Below is a small trained network, with its code and all its weights. Each question gives an input and a target symbol and asks what happens when units are switched off, that is, made to give their printed mean instead of their output.

import numpy as np


def w(rows, s, z=0):
    codes = np.array(rows[::2]) - 128.0
    scale = np.full(codes.shape[1], s)
    scale[-1] = z or s
    return codes * scale


def f(y):
    return y / 2 * (1 + np.tanh(0.7978845608 * (y + 0.044715 * y**3)))


def softmax(a):
    e = np.exp(a - a.max(-1, keepdims=True))
    return e / e.sum(-1, keepdims=True)


def log_softmax(a):
    a = a - a.max(-1, keepdims=True)
    return a - np.log(np.exp(a).sum(-1, keepdims=True))


def net(x, mask):
    ids = ['βγζλστψ'.index(c) for c in x.split()]
    T = len(ids)
    res = E[ids] + P[:T]
    u = 0
    for l in range(2):
        q, k, v = (res @ M[l].T for M in (Q, K, V))
        z = softmax(np.where(np.tri(T) > 0, q @ k.T / 2**0.5, -1e9)) @ v
        res = res + np.where(mask[u], z, O[l][:, -1]) @ O[l][:, :-1]
        u += 1
        y = f(res @ A[l][:, :-1].T + A[l][:, -1])
        res = res + np.where(mask[u : u + 4], y, B[l][:, -1]) @ B[l][:, :-1]
        u += 4
    return log_softmax(res[-1] @ U[:, :-1].T + U[:, -1])


Q, K, V, O, A, B = {}, {}, {}, {}, {}, {}
E = w([
[224,157,163,148,142],'β',
[171,148,40,72,129],'γ',
[68,150,222,115,117],'ζ',
[101,77,247,214,124],'λ',
[2,93,108,95,107],'σ',
[91,215,109,23,115],'τ',
[150,71,89,170,129],'ψ',
],0.0093)
P = w([
[131,123,128,131,139],'0',
[167,106,126,103,35],'1',
[134,137,123,131,124],'2',
[106,164,115,169,193],'3',
[125,119,124,126,129],'4',
[182,67,141,52,6],'5',
[136,122,139,143,143],'6',
[71,177,88,183,250],'7',
[130,124,119,94,130],'8',
[145,83,139,56,49],'9',
],0.011)
Q[0] = w([
[188,110,157,97,28],'0.h1',
[153,94,156,76,3],'0.h1',
],0.011)
K[0] = w([
[115,198,95,179,247],'0.h1',
[89,154,122,148,202],'0.h1',
],0.013)
V[0] = w([
[141,225,140,106,185],'0.h1',
[121,220,254,58,104],'0.h1',
],0.0083)
O[0] = w([
[127,236,145,184,47,166],'0.h1',
[149,255,225,71,142,3],'0.h1',
],0.0093,0.00022)
A[0] = w([
[138,236,120,120,138,210],'0.n1',
[174,45,142,110,131,250],'0.n2',
[162,113,156,184,223,248],'0.n3',
[117,199,74,152,3,73],'0.n4',
],0.0053,0.0023)
B[0] = w([
[154,246,123,140,134,230],'0.n1',
[160,53,78,165,40,249],'0.n2',
[137,90,118,204,172,227],'0.n3',
[128,254,137,90,123,197],'0.n4',
],0.0053,0.0022)
Q[1] = w([
[114,129,138,180,250],'1.h1',
[107,156,84,92,238],'1.h1',
],0.012)
K[1] = w([
[176,97,174,125,4],'1.h1',
[145,140,95,63,52],'1.h1',
],0.013)
V[1] = w([
[215,152,24,9,120],'1.h1',
[2,146,83,32,92],'1.h1',
],0.0093)
O[1] = w([
[123,152,103,153,2,253],'1.h1',
[78,115,153,6,33,110],'1.h1',
],0.011,0.003)
A[1] = w([
[114,86,151,116,255,3],'1.n1',
[113,135,79,83,161,192],'1.n2',
[80,160,107,107,60,127],'1.n3',
[140,200,214,81,117,231],'1.n4',
],0.0079,0.0025)
B[1] = w([
[223,125,165,120,46,192],'1.n1',
[182,104,181,119,81,147],'1.n2',
[130,149,123,100,79,254],'1.n3',
[91,129,97,101,255,221],'1.n4',
],0.0098,0.007)
U = w([
[138,228,88,229,161,143],'β',
[144,154,101,154,38,123],'γ',
[94,107,168,89,221,219],'ζ',
[193,110,205,98,124,51],'λ',
[87,2,175,32,125,151],'σ',
[125,194,168,73,120,5],'τ',
[118,9,32,129,181,220],'ψ',
],0.0049,0.0021)

Each question gives the input, a string of symbols that net reads in full, and the target symbol t.
The units are the heads (2 rows each of Q, K, V and O) and the neurons (one row each of A and B). Each row of codes is followed by its name. A weight is (code - 128) times the scale printed after its matrix; where a second scale follows, it is the last column's (O, A, B and U).
mask holds one flag per unit, layer by layer, with each layer's heads first. A switched-off unit (its flag False) gives its mean, the last column of its rows in O or B, instead of its output. The means were averaged over made-up inputs and are rounded, as every weight is.
A unit's drop is (log p(t) with every unit on - log p(t) with that unit switched off) / (log p(t) with every unit on - log p(t) with every unit switched off).
The circuit of an input: a set's keep is (log p(t) with only the set's units on - log p(t) with every unit switched off) / (log p(t) with every unit on - log p(t) with every unit switched off). Starting from all 10 units, units are removed one at a time, each time the one whose removal leaves the highest keep (on an exact tie, the one counted first), for as long as the keep stays at least 0.8.
units of the circuit, in order: the units of the circuit, biggest drop first
most important unit: the unit with the biggest drop
top k neurons: the k neurons with the biggest drops, biggest first
top k neurons in layer l: the k neurons of layer l with the biggest drops, biggest first
drop when u is switched off: that unit's drop, to one decimal
input β λ γ λ σ γ, target λ: most important unit : 1.h1
input σ γ λ ψ ψ γ, target ψ: units of the circuit, in order : (0.h1 1.h1)
input τ γ γ λ τ ψ ζ γ γ β, target γ: units of the circuit, in order : (0.h1 1.h1)
input ζ λ ζ γ ψ λ γ σ, target λ: units of the circuit, in order : (1.n1 1.h1 0.h1)
input ψ λ τ λ γ ζ γ λ, target ζ: top 2 neurons in layer 1 : (1.n4 1.n3)
input ψ τ λ λ ψ γ ψ γ λ, target λ: top 2 neurons in layer 0 : (0.n3 0.n4)
input λ σ λ γ, target σ: units of the circuit, in order : (1.h1 0.h1)
input γ β γ γ σ σ β ψ ψ τ, target ψ: units of the circuit, in order : (0.h1 1.h1)
input λ β ψ τ ψ γ γ ζ ζ σ, target ζ: units of the circuit, in order : (0.h1 1.h1 1.n4 0.n4)
input γ γ γ λ ζ σ, target λ: units of the circuit, in order : (1.h1 1.n1 0.n3)
input τ β ζ β ζ ψ γ β β σ, target β: units of the circuit, in order : (1.h1 0.h1 0.n3)
input λ λ λ τ γ γ, target τ: units of the circuit, in order : (0.h1 1.n4 1.h1 0.n4)
input γ λ γ ψ ζ γ τ γ ψ σ, target γ: top 2 neurons : (1.n4 1.n3)
input γ σ β σ β ψ, target σ: units of the circuit, in order : (1.h1)
input β β λ γ σ ζ σ γ, target ζ: units of the circuit, in order : (0.h1 1.n4 1.h1)
input β β ψ τ ζ τ, target τ: top 2 neurons in layer 1 : (1.n4 1.n3)
input β τ ζ, target ζ: top 2 neurons in layer 1 : (1.n4 1.n1)
input ζ σ σ ζ σ λ σ γ, target λ: top 2 neurons : (1.n1 1.n2)
input γ γ τ γ ζ ζ λ λ, target ζ: top 2 neurons in layer 1 : (1.n4 1.n3)
input λ ψ γ λ, target ψ: most important unit : 0.h1
input ψ γ γ λ, target γ: top 2 neurons : (1.n4 0.n3)
input λ β σ γ ψ γ β γ ψ ψ, target γ: drop when 0.h1 is switched off : 0.5
input ψ ψ γ γ γ λ ζ ψ, target λ: drop when 0.h1 is switched off : 0.4
input ζ β τ τ τ β, target τ: drop when 0.n4 is switched off : 0.1
